[[-28 -27  19  29  21  -9 -25 -32 -27  20  23 -15]
 [-11  11 -67  23  -5  55 -17 -16   9 -22  47  61]
 [-45  32 -32 -14 -21  11 -14  42 -49  25 -11   4]
 [ -3  29  40 -21  35 -43   9 -13 -19   6 -25 -49]
 [ 13  -6  61 -22  29 -74  -3 -13 -33  21 -21 -67]
 [-25 -32  14  31  23  -7 -12 -44 -38  21  29 -13]
 [-22   1 -19   9 -38  -8 -19   1   6   2  67   1]
 [ 55 -45  58   4  -1 -40 -14 -37  59 -64  59 -29]
 [-26  -9 -16   6 -57  -3 -16  -5  16   1 101   3]
 [ -1  32  -3 -72 -41 -25  21  77  36 -30  21  -9]] 3

[[  7  25 -11 -10  26 -13  10]
 [  1  18 -10  -7  19 -11  10]
 [  0 -46  18  15 -46  21 -16]
 [  3  18  -9  -8  18 -10   7]
 [  4  79 -37 -29  84 -40  27]
 [ -1  -6   2   2  -7  -2  -2]
 [ -1   3   1   1   5  -3   0]
 [  4   1   0  -2   3   1  -1]
 [ -1 -40  19  13 -38  15 -12]] -1

[[ 46 -46 -29  33 -43 -28 -29  36 -46 -21 -24]
 [-73 -24 -22  12 -29 -13  34   1  45  26  83]
 [-50 -13 -23  19 -24 -25  37   0  55 -22  60]
 [ 50 -34 -60  75 -21 -16 -17   9 -36 -76 -43]
 [-41  21  27 -36  21  -3  16 -17  21  38  34]] -43

[[  3 -50  -8  -5  15  33 -22   0 -23   7  -2 -35   9 -32]
 [  2  36  29  30  35  26  21  28  21  80   0  38  23  -2]
 [ 32 -34  21  27 -23 -18  34 -25  -4   0  15 -33 -44  -6]
 [-14  56   0   6   8 -15   3  47  18  32   3  36  34   1]
 [ 53 -11  20  16 -20  -4   8 -29  -4   0   4  -6 -37 -24]
 [ 44   5 -43 -39 -22  18  -5   8  12  61  22   2  25  -7]] -24

[[ 66   8  -5 -27 -29  -4 -40  27]
 [ 61  23  33   0 -47 -16 -56  23]
 [ -4  33  21   2 -43 -15 -25  23]
 [ 31  19 -31 -41 -72  32 -52  38]
 [-16  21  -6  -7 -49   3 -32  19]
 [ 42  33  11 -22 -74  -7 -51  39]
 [ 43 -21  18  35  32 -38 -44 -22]
 [-32  -7 -46  14  -7 -47 -33  -4]
 [ 42  23  -5 -52 -55 -20  14  49]
 [-49  -3   9  15  11 -32  60  -4]] 49

[[  5  34  16 -22 -17 -59   4 -13]
 [ 26   4   6 -38 -27 -33  17  -6]
 [-45  -7  56  67  -2 -15 -51 -28]
 [ 21  24 -13 -56 -20 -44  29   3]
 [-42   9  55  78 -11  -4 -49 -31]
 [ 14 -10  -1 -51  39 -26  15 -17]
 [  4   3  23 -41 -23 -27   1  -7]
 [ 16 -46 -17 -42 -56 -25  26  45]
 [ 21 -39 -38 -64 -51 -30  42  53]
 [  6 -22  -1 -36  63 -44   6 -21]
 [ 10   0  11 -44   3 -20   8 -11]] -21

[[ 95  42  39 -22  23 -62  23  31  60  35 -28   0  54 -24]
 [-23 -40 -19  -4  -7 -62  25  75   2   3 -66  13  50 -24]
 [-23 -39  -2 -27 -16 -45 -16  40  -6 -62   1 -41 -29  19]
 [ 49  -4 -47 -22  19  25  13  68  33 -49  13  -8  17  -2]
 [ 15 -12 -47 -18  50  10  -5  23  49 -51  32  -4   9   7]
 [ 34  13  12 -37 -16  42 -24 -15  68  -6   6 -41 -47 -16]
 [ 18  64 -22   5  30 -52   7  13  12 -62  17  21  40 -14]
 [ -7 -40 -43  -2  44  45  11  -1  21 -32  26  46 -47  14]
 [  1  17 -28  32 -13 -16 -24 -15  48 -44 -26  51  49  14]
 [100   8  37 -37  37  14  29  -3  -6 -15 -66 -30 -25  15]] 14

[[  2 -51 -53  -2 -26  14  -6  13  14  13 -18]
 [ 16  -9  22  11   7   4 -16 -34  27 -67 -30]
 [ 15  -3 -36 -15   5   4  -7  -1  -2 -21 -15]
 [  4 -16  34  11   7  -6 -22  33 -16  49  -2]
 [  3 -30  28  -7  31  -6 -29  33   8  82 -23]
 [ 18 -29  26  29 -25  18 -15 -52  32  -5 -14]] -23

[[15 11 17 18 14 16 18 13 10 11]
 [15 11  9 15 14  9 18 55 10 11]
 [15 28 59 15 16 16 14 36 10 27]
 [15 11 13 16 14 16 27 13 10 11]
 [15 24 39 15 16 16 18 13 10 11]
 [15 11 13 36 18 16 11 13 30 11]
 [14 11  9 15 14 20 18 13 77 11]
 [15 11 10 15 13 35 18 13 24 11]
 [16 11 13 15 14 15 38 16 10 11]
 [16 11 13 15 14 16 18 13 10 11]
 [15 13 11 15 12 53 32 13 25 11]
 [15 11 13 15 15 11 18 13 10 11]] 11
---
[[  1 -41  10 -74  27 -35 -25]
 [-33  10   4  15  41  -9  45]] → 10

[-19 -88 -33 -36  -6] → -33

[[-102  -20  -24    2  -62    5]
 [ -41  -13    3    9  -61   24]] → -24

[ 81 -32  92  55 -43 -38] → 92

[[ 34 -25  37  12  39]
 [ 76  11 -57   2   2]
 [ 46  33  67  32  20]] → 37

[-22  23  75  33] → 75

[-45 -95 -41 -28  86 -47] → -41

[[ 32 -67 -32 -60 -20 -18 -22]
 [ 84 -35  23  23 -45 -30  -5]
 [ 15  36  36  67 -10  -8  22]] → -32

[[ 46  42 -11 -32 -91]
 [ 26  -9 -29 -48  67]
 [-51 -63 -91 -60 -40]] → -11
---
[[-5, 45, 89, 39, -22, 11], [-33, 2, -14, 27, 19, 101]] | 101, -33
[-97, -85, -56, -23] | -23, -97
[-93, -76, -43, -12] | -12, -93
[[-90, -52, -25, -27], [22, 39, -11, 5]] | 39, -90
[[-15, 15, 23, -27, 28, 7, -55], [18, 26, 2, -24, -92, -2, 10]] | 28, -92
[58, 17, -34, 67, 38, -96] | 67, -96
[0, -14, -46, 74] | 74, -46
[-56, 101, 14, -45, -24, -30] | 101, -56
[[79, 37, -23, 36, 34], [78, 37, -19, 47, 24], [48, 14, -19, 65, 30]] | 79, -23
---
-90  -16   34  -22
 20  -25   35   -8
-> 34

 87  -21  -10  -14  -75   -8    8 -> -8

 2  68  42  79  95  47  30 -> 47

-11   83   -5   66  -24   36  -52 -> 36

 16   -1  -20  -49  -94 -> -49

 23  -76  -43   58 -> -43
---
[[  37 -990    4  232]
 [ 165  130  506 -579]
 [-725 -917 -847 -561]] --> 506

[[9071 8426 5160 5316 7959]
 [9071 7861 2649 5316 7959]
 [9199 7861 5160 5749 7959]] --> 2649

[[ 72 213 129 111  73]
 [ 25 155 111 121  92]
 [ 11 126  97 128 131]] --> 111

[[ 692 -399  442  -16  587  -26]
 [-424 -626  179  450  859  462]
 [ 515 -173  -56  859  550  695]] --> 179

[[5594 7549 6930 7230 1561]
 [3060 4363 3338 1798 7301]
 [5276 6399 7191 8583 1929]] --> 3338

[[205 160 209 236]
 [182  90 172  57]
 [207 211 228 135]] --> 172

[[81 81 34 60]
 [ 1 29 67 20]
 [24 80 86  9]] --> 67
---
[[-0.19, 0.12, 0.01, -0.02], [-0.18, 0.16, 0.03, -0.03]] gives 0.03
[[97.5, 64.4, -103.0, -110.5, -175.0, -60.7, -1.8], [205.9, -188.5, -142.7, -135.1, -98.8, 91.3, -107.6], [193.1, -120.6, -175.2, -168.9, -66.6, 125.0, -143.6]] gives 91.3
[[-0.715, -0.054, 1.655, 0.779, -0.783], [-0.401, -0.759, 0.483, 0.950, -2.025]] gives 0.950
[[0.10, -0.71, 0.68, 1.68, 0.88, 0.30, 0.32], [0.96, 0.24, -0.72, -0.30, -0.88, 0.82, -1.27]] gives 0.82
[[-0.104, -0.181, 0.147, -0.222, -0.190, -0.215, -0.160], [-0.031, -0.122, 0.063, -0.182, -0.159, -0.208, -0.128]] gives -0.208
[[0.117, -0.114, 0.120, -0.191, -0.139], [0.010, -0.104, -0.084, -0.039, -0.208]] gives -0.039
---
[[-21 -15   1 -83  68 -43 -64]
 [ 44  -1 -70 -54  97  28 -56]] ⇒ 1

[[   0  -29    2  -60   37]
 [  85 -102   47  -58   15]
 [  36  -72    8   39  -45]] ⇒ 2

[ 74  -3  66 -34   0  73  83] ⇒ 66

[-65  32  23  50 -84] ⇒ 23

[[  1 -53 -16  17  75]
 [  0 -36   5   5 -38]] ⇒ -16

[ 88  -3 -40 -37  86] ⇒ -40
---
[[ 66  24  12  84]
 [-88  14  15 -92]
 [-80 -16   9 -67]] --> -67

[-10  64  90  46 -24 -11  28] --> 28

[ 14 -95 -14 -10] --> -10

[[ -2  12  56  19  15 -62  14]
 [-18  47  -3  16  86 -26 -51]] --> -51

[-33  74  50 -36  25  88] --> 88

[[-45  -9  30  30]
 [-31 -21   4 -72]] --> -72

[[ 45 -34  23 -47 -10]
 [-10   5  25  22  94]
 [-25 -28  21  13  24]] --> 24
---
((67, 22, 30, 72, 86), (57, 36, 30, 65, 44)) ==> 30
((2190, 7368, 3217, 6272, 2924, 7133), (8022, 1056, 5045, 6122, 4320, 6397)) ==> 3217
((17, 46, 68, 35, 23, 33, 88), (35, 47, 65, 29, 21, 40, 92)) ==> 68
((584, 364, 845, 342, 225, 474, 536), (942, 149, 361, 414, 575, 577, 383)) ==> 845
((-2, 36, -33, -12, -32, 8, -15), (-15, -42, 2, -9, -32, 50, 7)) ==> -33
((12, 41, 74, 23, 60, 16), (41, 51, 80, 60, 39, 36)) ==> 74
((-112, 425, -40, -576, -279), (518, 333, 257, 319, -236)) ==> -40
